Below are the code and all the weights of a small trained network. Each question names an input and a class and asks about switching units off, where a switched-off unit gives its printed mean instead of its output.

import numpy as np


def w(rows, s, z=0):
    codes = np.array(rows[::2]) - 128.0
    scale = np.full(codes.shape[1], s)
    scale[-1] = z or s
    return codes * scale


def norm(h):
    return h / np.sqrt((h * h).mean(-1, keepdims=True) + 1e-5)


def f(y):
    return y / 2 * (1 + np.tanh(0.7978845608 * (y + 0.044715 * y**3)))


def log_softmax(a):
    a = a - a.max(-1, keepdims=True)
    return a - np.log(np.exp(a).sum(-1, keepdims=True))


def net(x, mask):
    res = np.array(x, float).reshape(1, 4) / 4 @ E
    u = 0
    for l in range(2):
        y = f(norm(res) @ A[l][:, :-1].T + A[l][:, -1])
        res = res + np.where(mask[u : u + 15], y, B[l][:, -1]) @ B[l][:, :-1]
        u += 15
    return log_softmax(norm(res)[-1] @ U[:, :-1].T + U[:, -1])


A, B = {}, {}
E = w([
[72,182,150,157,180],'x0',
[76,125,113,67,129],'x1',
[159,166,120,95,168],'x2',
[186,1,139,102,156],'x3',
],0.0082)
A[0] = w([
[165,103,179,131,211,110],'0.n0',
[103,106,109,82,177,142],'0.n1',
[75,179,116,124,97,173],'0.n2',
[90,180,75,67,177,70],'0.n3',
[95,89,144,130,163,154],'0.n4',
[177,97,117,250,140,122],'0.n5',
[154,12,151,128,85,194],'0.n6',
[69,109,235,214,95,57],'0.n7',
[7,104,209,123,28,100],'0.n8',
[82,123,203,201,127,77],'0.n9',
[53,116,120,176,107,153],'0.n10',
[78,89,165,176,148,95],'0.n11',
[78,143,59,107,70,180],'0.n12',
[62,2,170,142,48,252],'0.n13',
[64,166,65,113,207,179],'0.n14',
],0.0086,0.0037)
B[0] = w([
[107,144,88,195,163,162],'0.n0',
[117,129,176,159,153,147],'0.n1',
[115,69,159,163,124,193],'0.n2',
[101,187,192,133,131,157],'0.n3',
[107,73,146,162,81,147],'0.n4',
[168,254,54,158,129,181],'0.n5',
[148,127,175,153,66,246],'0.n6',
[77,211,79,100,31,161],'0.n7',
[146,131,39,105,142,191],'0.n8',
[52,154,51,38,131,151],'0.n9',
[139,104,27,116,121,167],'0.n10',
[110,108,119,120,52,140],'0.n11',
[97,49,155,222,117,192],'0.n12',
[186,77,154,69,55,255],'0.n13',
[112,84,190,163,157,186],'0.n14',
],0.0081,0.0063)
A[1] = w([
[208,171,192,149,154,159],'1.n0',
[189,172,35,70,137,66],'1.n1',
[23,145,89,169,119,78],'1.n2',
[152,173,111,154,163,90],'1.n3',
[127,38,130,42,239,58],'1.n4',
[68,19,116,54,129,52],'1.n5',
[121,120,81,74,103,149],'1.n6',
[89,40,71,107,75,80],'1.n7',
[2,191,117,120,132,116],'1.n8',
[92,118,68,166,237,143],'1.n9',
[177,160,88,27,139,164],'1.n10',
[197,202,160,172,32,254],'1.n11',
[173,118,103,156,166,127],'1.n12',
[178,152,99,236,137,84],'1.n13',
[188,189,171,200,94,115],'1.n14',
],0.0099,0.0037)
B[1] = w([
[161,134,161,7,115,178],'1.n0',
[126,203,192,129,176,141],'1.n1',
[96,133,150,163,168,181],'1.n2',
[178,124,100,120,153,137],'1.n3',
[91,70,65,169,80,134],'1.n4',
[192,68,154,127,193,157],'1.n5',
[145,125,114,51,163,147],'1.n6',
[164,151,74,91,121,185],'1.n7',
[77,37,144,177,115,191],'1.n8',
[140,154,139,210,75,155],'1.n9',
[103,160,181,110,166,141],'1.n10',
[72,81,96,108,189,254],'1.n11',
[113,142,144,116,1,135],'1.n12',
[134,102,99,175,146,164],'1.n13',
[163,55,133,97,148,182],'1.n14',
],0.0091,0.0088)
U = w([
[206,173,122,201,139,71],'0',
[182,198,79,94,170,89],'1',
[4,132,136,243,139,200],'2',
[184,7,116,86,104,219],'3',
[128,159,149,143,73,3],'4',
[87,163,19,98,51,143],'5',
[85,161,226,122,125,44],'6',
[149,163,195,30,158,64],'7',
],0.017,0.0066)

Each question gives the input, the list of numbers given to net, and the class t.
The units are the neurons (one row each of A and B). Each row of codes is followed by its name. A weight is (code - 128) times the scale printed after its matrix; where a second scale follows, it is the last column's (A, B and U).
mask holds one flag per neuron, layer by layer. A switched-off neuron (its flag False) gives its mean, the last column of its row in B, instead of its output. The means were averaged over made-up inputs and are rounded, as every weight is.
A unit's drop is (log p(t) with every unit on - log p(t) with that unit switched off) / (log p(t) with every unit on - log p(t) with every unit switched off).
The circuit of an input: a set's keep is (log p(t) with only the set's units on - log p(t) with every unit switched off) / (log p(t) with every unit on - log p(t) with every unit switched off). Starting from the 12 units with the biggest drops (on a tie, the unit counted first), units are removed one at a time, each time the one whose removal leaves the highest keep (on an exact tie, the one counted first), for as long as the keep stays at least 0.8.
units of the circuit, in order: the units of the circuit, biggest drop first
unit that matters most: the unit with the biggest drop
k most important neurons: the k neurons with the biggest drops, biggest first
top k neurons in layer l: the k neurons of layer l with the biggest drops, biggest first
drop of u: that unit's drop, to one decimal
input [-6,-2,1,-7], class 2: units of the circuit, in order -> (0.n13)
input [-3,5,-7,-5], class 3: 3 most important neurons -> (1.n5, 0.n5, 0.n12)
input [-4,0,6,2], class 7: units of the circuit, in order -> (0.n12, 1.n10, 1.n1)
input [3,-2,-8,-5], class 5: top 2 neurons in layer 0 -> (0.n10, 0.n8)
input [1,-8,3,-4], class 1: 3 most important neurons -> (0.n12, 0.n5, 1.n0)
input [4,-1,-1,1], class 2: top 2 neurons in layer 1 -> (1.n8, 1.n2)
input [4,-8,5,3], class 0: 3 most important neurons -> (0.n0, 0.n13, 1.n9)
input [7,-5,5,8], class 0: 3 most important neurons -> (0.n0, 0.n13, 1.n9)
input [-5,6,5,-2], class 2: 2 most important neurons -> (0.n13, 0.n3)
input [-1,-8,-1,-3], class 1: top 2 neurons in layer 0 -> (0.n5, 0.n12)
input [5,-5,1,5], class 0: top 3 neurons in layer 0 -> (0.n0, 0.n13, 0.n5)
input [4,-7,8,4], class 0: top 2 neurons in layer 0 -> (0.n0, 0.n13)
input [7,5,-7,0], class 3: 2 most important neurons -> (1.n5, 0.n5)
input [4,2,6,1], class 6: 2 most important neurons -> (0.n3, 1.n0)
input [-2,-6,2,-2], class 1: 2 most important neurons -> (0.n5, 0.n13)
input [8,-1,-6,7], class 5: unit that matters most -> 0.n7
input [-3,-5,2,-2], class 1: top 2 neurons in layer 0 -> (0.n5, 0.n13)
input [-4,-1,-1,-6], class 2: drop of 0.n13 -> 0.9
input [0,-5,4,1], class 1: drop of 0.n8 -> 0.0
input [-1,-2,-8,3], class 5: drop of 0.n7 -> 0.3
input [7,-5,-4,7], class 5: drop of 0.n14 -> 0.1
input [-3,-2,-8,-4], class 5: top neuron in layer 0 -> (0.n7)
